(in the rows, 128 means zero)
Each row of numbers belongs to one of the objects below and depends on some of the facts about them. Some rows are named. Which object is each other row?

Named rows:
leklok: [145 100 192 158 105  93 185  96 156 161 147 121 132  93 108 112 162 137
 113 171  92 157 100 177 134 135]
brenor: [ 77 152 155 143  92 139 138 122 143  67 117 140 144 129 145 102 151  98
 126 120 122 160 166 172 173  94]
klegrus: [125 144  90  86 131 162 129 109 122  81 129 108 105 158 145  79 169 125
 151 143  74 109  94 139  87 114]
listen: [ 49 126  95 142 114 163 140  81 136 117 125 149 176 148 161 121 141 111
  88 134 148 181 160 171 133  68]
murudes: [168 124 157 111  89 137 164 104 115 161 140 109 119  73 154 162 171 166
 124 139 106 149  96 164 126 136]
skestir: [ 72 141 126 138  99 142 142  98 140  84 115 143 136 128 181 111 165 116
 120  79 149 132 169 138 161 108]
misak: [ 75 118 127 119 106 122 107  92 125 103  97 148 129 105 177  82 136 108
  96 123 142 200 176 159 141  98]
skadu: [175 113 134  81 125 126  64  99 124 126 127 139 104 191 108 120 144 113
 133 150 172 130 127 142 150 113]
riflel: [151 100 139 136 100 119 181 106 143 166 142 117 121 100 154 133 189 151
 118 117 135 106 106 146 128 157]
flovas: [167 105 125 143  67 153 173 107 128 144 125 124 111  74 128 142 157 179
 120 143 127 147  76 159 125 142]
dulu: [124 165 139 116  49 208  97 109 131 111 146 102 112 106  90  98 148 229
  73 131 125 110 128 114 130 111]
leskazur: [178 132 141  95 113 146  75  72 122 118 132 136 104 180 103 148 130 146
 148 136 155 125 108 135 151 100]
plibok: [111 170 154 101  73 178  91 128 127 125 166  99 127 125 103  93 168 200
  68 132 124 110 146 125 124 120]
burin: [108 177 158  97  70 176  93 127 131 122 169  99 126 127 103  91 164 201
  68 128 129 108 144 129 121 118]
deguk: [169 135 137  93 116 126  74  88 129 118 147 139 112 199 103 133 138 127
 139 134 168 120 111 148 139 114]
guve: [181 149 157  78 119 137  71  69 116 121 136 128 108 177 117 160 135 142
 150 137 146 129 116 137 149  98]
puflo: [167  89 138 112  93 121 157 135 122 165 123 119 117  81 151 122 178 141
 105 156 133 146 107 166 124 154]
veva: [153 103 142 133  96 120 180 111 138 158 142 117 122  97 149 135 185 149
 118 125 133 119 101 155 124 155]
pigo: [153 134 120 105 121 128  64  77 105 116 136 129 125 217  93 137 144 124
 150 140 145 129 120 140 140 139]
penir: [100 167 137 100  76 200 101 127 130 135 167  96 143 138 100 103 173 198
  60 145 127 100 148 130 120 105]

There are 2 kinds of fact about the objects: σ, ζ.
σ: is of sort; ζ: hangs directly under
(betak, σ, c); (bitrok, σ, c); (boplim, σ, b)
(braraklu, σ, c); (brenor, σ, e); (burin, σ, c)
(damol, σ, c); (datu, σ, a); (deguk, σ, b)
(dibu, σ, a); (ditok, σ, c); (dokur, σ, a)
(drigen, σ, e); (dristidrim, σ, e); (duflik, σ, b)
(dulu, σ, c); (durus, σ, a); (dusan, σ, b)
(feva, σ, a); (flaskoplu, σ, e); (flavuplu, σ, d)
(flazim, σ, c); (flenu, σ, c); (flizem, σ, c)
(flovas, σ, a); (fludo, σ, a); (fludrulal, σ, b)
(flunebra, σ, a); (foni, σ, c); (fufaflin, σ, e)
(fulam, σ, a); (giri, σ, b); (grege, σ, b)
(grerim, σ, c); (grestik, σ, d); (grini, σ, a)
(grudri, σ, a); (guve, σ, b); (klagroflin, σ, d)
(klagrusur, σ, c); (klegrus, σ, d); (kleski, σ, a)
(klidrok, σ, b); (kliplavor, σ, a); (klugem, σ, d)
(kluve, σ, b); (leklok, σ, a); (leskazur, σ, b)
(listen, σ, e); (misak, σ, e); (murudes, σ, a)
(palis, σ, b); (penir, σ, c); (pigo, σ, b)
(plaflar, σ, d); (plibok, σ, c); (plobrik, σ, a)
(plodrida, σ, b); (plotru, σ, a); (plugol, σ, a)
(poda, σ, b); (puflo, σ, a); (ramu, σ, d)
(ranas, σ, b); (rega, σ, a); (rifan, σ, e)
(riflel, σ, a); (roflus, σ, a); (rugrer, σ, a)
(sedas, σ, e); (siskek, σ, e); (skadu, σ, b)
(skestir, σ, e); (sketik, σ, a); (sorus, σ, d)
(stilupal, σ, c); (storal, σ, e); (storatri, σ, d)
(stuklemu, σ, e); (sumon, σ, b); (tafloskul, σ, e)
(trezar, σ, d); (trifu, σ, d); (trono, σ, c)
(trori, σ, a); (veva, σ, a); (zabil, σ, e)
(zegrigrol, σ, c); (zitri, σ, a); (betak, ζ, listen)
(bitrok, ζ, flaskoplu); (boplim, ζ, plobrik); (braraklu, ζ, trifu)
(brenor, ζ, leklok); (burin, ζ, fludo); (damol, ζ, dristidrim)
(datu, ζ, misak); (deguk, ζ, fludo); (ditok, ζ, kliplavor)
(dokur, ζ, fludo); (drigen, ζ, rugrer); (duflik, ζ, fludrulal)
(dulu, ζ, trono); (durus, ζ, kliplavor); (dusan, ζ, trifu)
(feva, ζ, zitri); (flavuplu, ζ, drigen); (flazim, ζ, drigen)
(flenu, ζ, grerim); (flizem, ζ, grini); (flovas, ζ, trono)
(fludrulal, ζ, trifu); (foni, ζ, dibu); (fufaflin, ζ, dristidrim)
(fulam, ζ, grerim); (giri, ζ, leklok); (grege, ζ, listen)
(grerim, ζ, flaskoplu); (grestik, ζ, listen); (grudri, ζ, dibu)
(guve, ζ, bitrok); (klagroflin, ζ, leklok); (klagrusur, ζ, flaskoplu)
(klegrus, ζ, grini); (kleski, ζ, listen); (klidrok, ζ, dibu)
(kliplavor, ζ, grini); (klugem, ζ, dibu); (kluve, ζ, poda)
(leklok, ζ, dristidrim); (leskazur, ζ, flaskoplu); (listen, ζ, zitri)
(misak, ζ, trifu); (murudes, ζ, bitrok); (palis, ζ, stuklemu)
(penir, ζ, zitri); (pigo, ζ, kliplavor); (plaflar, ζ, flaskoplu)
(plibok, ζ, flunebra); (plobrik, ζ, rugrer); (plodrida, ζ, drigen)
(plotru, ζ, leklok); (plugol, ζ, flaskoplu); (poda, ζ, trifu)
(puflo, ζ, fludrulal); (ramu, ζ, bitrok); (ranas, ζ, zitri)
(rega, ζ, poda); (rifan, ζ, listen); (riflel, ζ, drigen)
(roflus, ζ, grini); (sedas, ζ, fludrulal); (siskek, ζ, trifu)
(skadu, ζ, misak); (skestir, ζ, drigen); (sketik, ζ, trifu)
(sorus, ζ, trono); (stilupal, ζ, leklok); (storal, ζ, poda)
(storatri, ζ, zitri); (stuklemu, ζ, dristidrim); (sumon, ζ, trono)
(tafloskul, ζ, bitrok); (trezar, ζ, misak); (trono, ζ, flaskoplu)
(trori, ζ, stuklemu); (veva, ζ, rugrer); (zabil, ζ, zitri)
(zegrigrol, ζ, fludrulal)

Name these rows:
No name comes twice in this set of rows, the named rows included.
[165 125 137 100 124 120  84  75 139 123 144 137 108 200 109 134 146 126
 140 123 170 102 124 128 150 116] -> boplim
[ 97 164 127 101  78 210 104 123 133 139 166  95 150 147 101 106 178 194
  58 147 130 104 149 133 119 100] -> betak
[160 126 141 124  84 111 166 131 129 147 162 127 124  89 144 129 167 154
 115 126 139 142  83 180 107 149] -> grudri
[130 128 102  87 142 154 154 100 157  91 131 111  87 152 164  77 180 130
 147 114  98  69 104 114  98 101] -> flavuplu
[158 125 117  96 122 145  85  89 131 127 144 136 128 213  99 144 146 121
 130 151 173 118 115 149 143  99] -> ranas
[146 134  87  91 108 188 143 102 143  72 116 119  77 124 141  83 146 156
 146 140  90 107  74 130  96  87] -> sorus
[115 181 156  97  62 169  92 134 130 118 185  99 125 122 104  89 157 198
  66 117 136 111 138 134 110 117] -> foni
[153 120 109  95 124 155  90  84 133 134 143 137 133 215 100 146 150 116
 127 157 173 112 118 152 141  93] -> grege
[108 173 178 109  74 176 103 132 142 118 164  94 131 127  86  87 170 192
  71 142 112 103 146 131 138 114] -> damol
[151 106 121 127  94 144 176 122 129 165 144 121 145 107 138 143 182 147
 105 154 131 139  95 178 115 135] -> feva
[116 181 192  92  87 174  82  63 117 145 158  89 124  98 121 122 139 226
  67 134  88 142 151 113 115  90] -> bitrok
[121 131  77  80 136 189 150 113 143  99 139 112 118 166 147  91 174 125
 128 160  99 100  91 148  85  76] -> grestik
[108 168 186 115  73 174 104 133 146 115 163  91 129 131  79  84 170 188
  74 147 104 102 150 133 144 112] -> stilupal
[139 155 105  73 121 145 136 125 145  78 154 118  92 145 151  74 159 126
 142 123 100 108  80 150  79  95] -> klugem
[178 122 122 108  94 153  79  72 133 106 123 142  96 179  91 137 123 156
 145 139 164 126  95 132 150 104] -> sumon

The same objects again, as new rows of numbers:
Named rows:
ramu: [118 162 146 140 157 161 152 160 127 119 136 123 148  98 130 110 156 120
 137 113 156 133 123 104 174 163 160 124  46  97 144 127 155 169 142 124
 140 112 143 156 143 108 125]
grudri: [125 110 125 157  94 129 109 133 108 119 145 142 121 124 129 115 150 123
  87 122 126  90 130 105 140 176 105 119 163 108 143 126 115 105 124 102
 130  63 121 100 155 132 136]
klidrok: [138 184 128 145 115 148 102 102 137 110 123 103 148 110 143 130 119 138
 112 138 139 121 127 113 120  66 151 135  13 150 130 135 129  99 130 161
 105 201 135 110 150 139 148]
foni: [133 142 129 137 120 156 166 145 130 131 140 127 111 137 142 115 132 110
 130 140  97 139 145 146 104 140 139 121 147 127  93 120 141 107 117 131
 141 209 124  83 136 116 126]
skestir: [173  88 126 140 122 118 162 145 130 155  82  93 177 130 122 101 135 129
  94 111 138  94 155 102 154  93 161 104 191 114 124 127 146 107 146 150
 144 179 105 162 154 110 151]
damol: [135 144 135 130 134 147 165 143 132 132 148 130 113 134 142 117 135 109
 140 136  99 132 147 155 103 151 144 113 142 125  90 116 139 111 126 129
 136 218 119  76 137 117 128]
plaflar: [118 162 146 141 158 163 153 160 126 118 137 123 148  98 130 110 154 120
 136 113 156 134 123 102 175 165 160 124  44  95 145 128 155 169 141 124
 140 112 142 156 142 108 125]
burin: [136 142 132 133 130 150 167 144 131 131 144 127 112 137 143 115 133 109
 138 138  97 138 146 149 107 141 141 120 146 124  93 119 142 106 121 133
 138 207 122  82 137 117 126]
flenu: [138 141 132 130 136 142 166 142 130 137 141 128 107 138 148 113 142 110
 146 134 100 138 145 155 109 146 144 126 142 118  93 120 140 109 124 134
 135 209 127  84 137 116 123]
trezar: [120 162 146 146 173 168 151 164 124 103 139 128 143  97 120 115 146 121
 137 116 152 130 124  98 179 147 156 114  43 103 139 126 162 156 141 129
 142 105 134 156 142 105 130]
kluve: [145 182 131 143 147 141 103 101 133  98 127 110 137 109 142 134 121 139
 131 133 137 117 128 120 129  57 153 130   4 144 126 135 133  90 136 170
 101 190 134 112 150 136 149]
drigen: [153  76 120 132 134 122 160 145 140 185  81 103 168 122 120 101 138 125
 101 111 131  93 161  99 156  75 165 106 220 131 127 127 145 104 148 153
 133 161 105 182 149 115 154]
plobrik: [106 107 120 142 124 125 106 132 120 146 151 154 115 116 129 114 158 118
 103 118 117  86 139 106 145 153 110 119 195 117 144 123 115 102 131 107
 114  39 120 123 150 141 142]
poda: [125 166 127 139 162 148 101  99 139 128 121 120 120  99 137 138 123 136
 141 137 133 115 133 117 133  39 157 130  36 166 124 136 132  87 139 175
  88 171 137 130 146 136 149]
braraklu: [140 141 132 135 153 148 166 145 126 121 144 134 100 137 141 118 135 111
 147 135  96 134 145 152 114 132 141 117 139 122  87 119 147  98 123 139
 137 202 123  84 137 114 127]
sorus: [118 162 146 141 157 161 153 161 127 120 137 123 148  98 130 110 155 120
 137 113 156 134 123 103 175 164 160 124  45  96 145 128 155 169 142 124
 140 111 143 156 142 109 125]
sumon: [143 186 130 137 132 134 103  98 136 116 123 104 143 110 152 128 130 138
 130 131 143 121 128 124 125  74 156 141   9 141 130 136 126 103 138 165
  98 197 141 112 151 138 144]
ranas: [143 174 131 132 120 138 104  95 138 102 124 102 145 109 151 132 111 137
 131 135 136 124 130 116 130  63 148 126  10 138 132 133 131 101 137 165
 101 190 130 108 152 142 147]
penir: [138 130 133 125 128 145 167 138 131 126 142 127 109 136 149 117 123 109
 147 137  95 141 147 148 115 139 137 113 144 116  95 117 144 108 123 135
 137 200 119  82 138 120 126]
dibu: [104  92 120 154  95 140 106 131 115 152 139 150 109 115 124 120 150 120
  91 127 120  90 135 100 140 163 108 120 196 129 143 127 112 105 125 103
 119  47 122 115 151 134 136]

Rows to name:
No name comes twice in this set of rows, the named rows included.
[176  64 130 139  99 121 165 136 125 156  71  90 168 128 125 110 120 129
 106 115 140 101 152 101 159 106 157  95 188 114 126 130 145 111 148 151
 141 174 103 154 158 105 146] -> zabil
[140 198 127 132 142 135 102 106 143 102 136 105 154 111 147 124 126 136
 119 131 134 117 132 115 125  51 152 135  12 136 131 131 132  96 134 165
 104 196 132 117 148 147 153] -> plodrida
[123 174 147 142 155 166 155 168 126 116 143 123 162  98 120 114 141 117
 138 117 153 138 122 101 169 162 156 117  58 105 147 125 155 157 144 129
 136  97 141 152 143 111 132] -> klegrus
[156  35 127 128 101 126 163 127 132 184  64  97 153 118 128 116 112 125
 121 119 133 103 158  97 168  91 158  89 216 130 129 129 144 113 152 156
 127 149 101 169 155 109 145] -> listen
[175  74 129 144 112 117 163 138 123 168  70  92 165 129 126 105 140 131
 107 111 146  97 150 111 154 115 164 109 188 116 124 133 140 112 149 150
 140 184 112 156 157 102 142] -> tafloskul
[156  58 125 138 120 121 161 134 130 204  64 100 153 121 124 108 144 127
 117 112 143  97 155 110 155 103 170 112 215 137 124 134 136 114 152 153
 124 168 118 174 153 103 141] -> flaskoplu
[173  79 134 143 109 123 161 140 125 162  77  95 174 123 117 111 132 129
 101 114 146  88 153 110 147 124 165  93 189 127 120 127 140 115 151 143
 141 199 102 145 157 102 150] -> brenor
[127 115 132 149 109 121 107 130 110 118 153 147 125 119 128 118 155 121
 100 118 129  81 132 115 136 195 110 107 160 109 138 122 112 110 134  99
 125  75 116  90 155 134 140] -> plotru
[173  77 133 143 109 123 162 140 125 163  76  93 173 124 118 109 132 129
  99 115 144  90 152 108 149 118 164  95 188 125 121 128 141 112 150 145
 141 193 104 148 156 103 149] -> fufaflin
[108  97 121 149 108 133 108 130 114 150 143 152 110 115 126 120 152 119
 103 123 121  89 135 107 143 163 109 117 195 126 143 126 113 103 130 106
 114  42 124 116 152 134 138] -> fludo
[135 124 128 151 106 121 112 136 106 123 153 144 130 125 127 117 148 120
 107 119 126  94 128 114 138 181 105 115 172 106 146 125 114  96 133 110
 120  46 124  97 156 134 139] -> roflus

Now the same objects, written a new way:
Some objects and their rows:
klagroflin: [203 166  94 107 119 168 142 170  73 183 167 137 122 161]
grerim: [137 163 187  99 105 124 122 171 126 173 111 147  91 153]
flavuplu: [182 158  98 125 123 180 132 153  49 180 148 151 109 151]
drigen: [152 106 149 111  57 120 109 116 158 140  84 113 123  94]
skestir: [162  97 121 106  82 104 101  78 131 142  97 116 127  97]
flazim: [154 136 133 117 138 133 138 113  92 178 113 130 123 150]
trono: [111 147 195  51  80 141 149 151  95 149 120 158 109 171]
flovas: [ 65 112 130  72 130 113  97 119 131  59 177 144 114 129]
dulu: [129 141 165  59 113 120 134 116  73 156 132 158 107 169]
damol: [146 135 141 124 135 140 135 114  89 176 104 136 118 146]
ranas: [113 141 143 152 161  92 163 119 127 110 128 142 144 148]
guve: [126 162 150 166 181  50 116 133 141 127 134 158  98 142]
flizem: [154 137 137 117 135 134 141 118  97 177 113 129 124 150]
zegrigrol: [150 130 115 119 150 161 174 119 111 204 103 147 174 102]
deguk: [114 140 140 150 163  91 164 117 126 110 128 144 144 148]
plobrik: [ 79 120 134 134 124 144 113 169 190  78 146 112 130 107]
listen: [148 110 154 111  51 125 113 126 167 141  82 113 124  94]
betak: [153 138 140 117 132 136 141 123 100 177 111 129 124 151]
palis: [ 81 131 153 180 162 112 153 100  96 107  97 163 122 131]
siskek: [166  85 108 128  77 134 127  78 138 142  83  94 156  94]

Which object is each row?
No name comes twice in this set of rows, the named rows included.
[160 125 119 139 135 161 164 113  99 179  99 107 153 148] -> braraklu
[175 158 113 154  94 222 166 193  84 179 121 124 133 145] -> trifu
[161  94 140 144  43 150 131 113 160 125  67  64 138 119] -> misak

